Here is a tiny trained network, its code and every weight. The questions are about switching its units off for an input and a target symbol, where a switched-off unit gives its printed mean instead of its output.

import numpy as np


def w(rows, s, z=0):
    codes = np.array(rows[::2]) - 128.0
    scale = np.full(codes.shape[1], s)
    scale[-1] = z or s
    return codes * scale


def norm(h):
    return h / np.sqrt((h * h).mean(-1, keepdims=True) + 1e-5)


def f(y):
    return np.maximum(y, 0)


def softmax(a):
    e = np.exp(a - a.max(-1, keepdims=True))
    return e / e.sum(-1, keepdims=True)


def log_softmax(a):
    a = a - a.max(-1, keepdims=True)
    return a - np.log(np.exp(a).sum(-1, keepdims=True))


def net(x, mask):
    ids = ['ΓΘΛΠΦαβδεζημξστ'.index(c) for c in x.split()]
    T = len(ids)
    res = E[ids] + P[:T]
    q, k, v = (norm(res) @ M[0].T for M in (Q, K, V))
    z = softmax(np.where(np.tri(T) > 0, q @ k.T / 4**0.5, -1e9)) @ v
    res = res + np.where(mask[0], z, O[0][:, -1]) @ O[0][:, :-1]
    y = f(norm(res) @ A[0][:, :-1].T + A[0][:, -1])
    res = res + np.where(mask[1:17], y, B[0][:, -1]) @ B[0][:, :-1]
    return log_softmax(norm(res)[-1] @ U[:, :-1].T + U[:, -1])


Q, K, V, O, A, B = {}, {}, {}, {}, {}, {}
E = w([
[199,144,110,112],'Γ',
[216,154,106,114],'Θ',
[207,150,106,114],'Λ',
[189,138,112,106],'Π',
[191,139,118,102],'Φ',
[192,137,107,104],'α',
[196,133,93,112],'β',
[199,112,39,127],'δ',
[192,154,123,102],'ε',
[187,143,94,86],'ζ',
[153,41,31,109],'η',
[119,64,21,34],'μ',
[153,77,152,226],'ξ',
[123,179,221,189],'σ',
[32,116,122,2],'τ',
],0.007)
P = w([
[195,49,232,10],'0',
[185,158,139,122],'1',
[156,64,186,88],'2',
[161,164,122,129],'3',
[137,84,154,126],'4',
[144,170,107,140],'5',
[122,96,143,145],'6',
[123,168,95,152],'7',
[106,96,122,164],'8',
[106,181,77,161],'9',
[140,93,150,127],'10',
],0.013)
Q[0] = w([
[141,113,129,139],'H0',
[157,205,47,104],'H0',
[137,248,105,168],'H0',
[94,146,146,131],'H0',
],0.015)
K[0] = w([
[117,98,133,114],'H0',
[7,143,109,217],'H0',
[1,156,38,172],'H0',
[176,186,113,105],'H0',
],0.0087)
V[0] = w([
[171,3,134,253],'H0',
[191,228,131,236],'H0',
[108,153,224,130],'H0',
[155,87,6,121],'H0',
],0.0066)
O[0] = w([
[182,25,200,203,254],'H0',
[233,105,58,133,143],'H0',
[79,129,77,192,96],'H0',
[189,99,210,3,204],'H0',
],0.0083,0.00096)
A[0] = w([
[120,92,104,82,99],'N0',
[155,73,124,78,65],'N1',
[152,96,179,111,155],'N2',
[52,45,169,120,136],'N3',
[159,134,163,172,98],'N4',
[59,114,103,87,103],'N5',
[128,95,101,112,203],'N6',
[76,39,140,145,149],'N7',
[102,126,70,185,118],'N8',
[138,142,186,53,39],'N9',
[5,188,95,134,2],'N10',
[161,147,86,192,72],'N11',
[133,103,96,92,76],'N12',
[71,160,115,128,71],'N13',
[76,103,195,65,80],'N14',
[140,125,109,90,32],'N15',
],0.014,0.0038)
B[0] = w([
[140,131,133,171,155],'N0',
[109,148,145,167,207],'N1',
[123,121,135,176,254],'N2',
[172,3,99,77,248],'N3',
[128,85,139,148,189],'N4',
[145,98,152,177,145],'N5',
[102,122,153,130,183],'N6',
[183,65,181,76,240],'N7',
[109,177,88,151,156],'N8',
[54,132,146,169,194],'N9',
[10,37,131,144,141],'N10',
[83,100,117,108,179],'N11',
[122,142,137,141,147],'N12',
[95,88,125,130,135],'N13',
[194,134,72,44,205],'N14',
[112,153,153,119,145],'N15',
],0.013,0.0072)
U = w([
[151,68,138,33,224],'Γ',
[182,54,108,217,81],'Θ',
[194,154,188,167,124],'Λ',
[107,147,221,193,108],'Π',
[136,147,120,117,67],'Φ',
[143,138,105,115,24],'α',
[130,148,110,101,79],'β',
[121,133,124,128,2],'δ',
[131,153,114,108,69],'ε',
[149,160,127,115,86],'ζ',
[152,167,111,106,118],'η',
[98,128,10,199,124],'μ',
[12,120,125,111,167],'ξ',
[63,180,220,95,160],'σ',
[130,182,138,92,142],'τ',
],0.011,0.0045)

Each question gives the input, a string of symbols that net reads in full, and the target symbol t.
The units are the heads (4 rows each of Q, K, V and O) and the neurons (one row each of A and B). Each row of codes is followed by its name. A weight is (code - 128) times the scale printed after its matrix; where a second scale follows, it is the last column's (O, A, B and U).
mask holds one flag per unit, heads first, then neurons. A switched-off unit (its flag False) gives its mean, the last column of its rows in O or B, instead of its output. The means were averaged over made-up inputs and are rounded, as every weight is.
A unit's drop is (log p(t) with every unit on - log p(t) with that unit switched off) / (log p(t) with every unit on - log p(t) with every unit switched off).
The circuit of an input: a set's keep is (log p(t) with only the set's units on - log p(t) with every unit switched off) / (log p(t) with every unit on - log p(t) with every unit switched off). Starting from the 12 units with the biggest drops (on a tie, the unit counted first), units are removed one at a time, each time the one whose removal leaves the highest keep (on an exact tie, the one counted first), for as long as the keep stays at least 0.8.
units of the circuit, in order: the units of the circuit, biggest drop first
unit that matters most: the unit with the biggest drop
k most important neurons: the k neurons with the biggest drops, biggest first
input ε ξ Λ β Π μ α Γ, target σ: units of the circuit, in order : (H0 N3 N9 N14)
input α σ Λ η, target μ: units of the circuit, in order : (N7 N3)
input α β ε Λ ε δ ξ τ Θ Λ, target ξ: units of the circuit, in order : (H0 N10)
input Γ σ Γ Θ, target μ: units of the circuit, in order : (H0 N7)
input δ σ ξ Π τ μ Θ ζ, target σ: units of the circuit, in order : (H0 N3 N9)
input α δ Λ σ β ζ η ζ, target Π: units of the circuit, in order : (H0 N3 N9 N7)
input α μ Θ σ, target μ: units of the circuit, in order : (H0 N7)
input Θ σ τ δ β Θ τ η, target ξ: unit that matters most : N7
input Θ σ β ζ ζ β δ Θ, target Λ: 3 most important neurons : (N3 N14 N7)
input Θ η β Θ δ β, target Λ: units of the circuit, in order : (H0 N3 N14 N7)
input ξ ξ Π Φ, target Θ: units of the circuit, in order : (H0 N7)
input τ Θ Λ ζ η ζ, target Π: units of the circuit, in order : (H0 N9 N3)
input Θ Θ Θ Λ δ Θ β σ Λ ξ, target μ: 3 most important neurons : (N7 N3 N8)
input σ ε Θ ξ Θ Θ τ η Θ τ, target ξ: 3 most important neurons : (N10 N3 N7)
input β ε Λ τ Θ ε, target ξ: most important neuron : (N10)
input σ δ Λ ζ τ Λ α μ ξ Λ, target Π: 3 most important neurons : (N3 N14 N7)
input δ μ Θ Π, target σ: 2 most important neurons : (N9 N3)
input Θ μ Θ β, target σ: 3 most important neurons : (N3 N9 N14)
input Θ Γ Θ ε Λ η, target Π: 2 most important neurons : (N3 N9)
input α α Θ μ, target σ: unit that matters most : N3
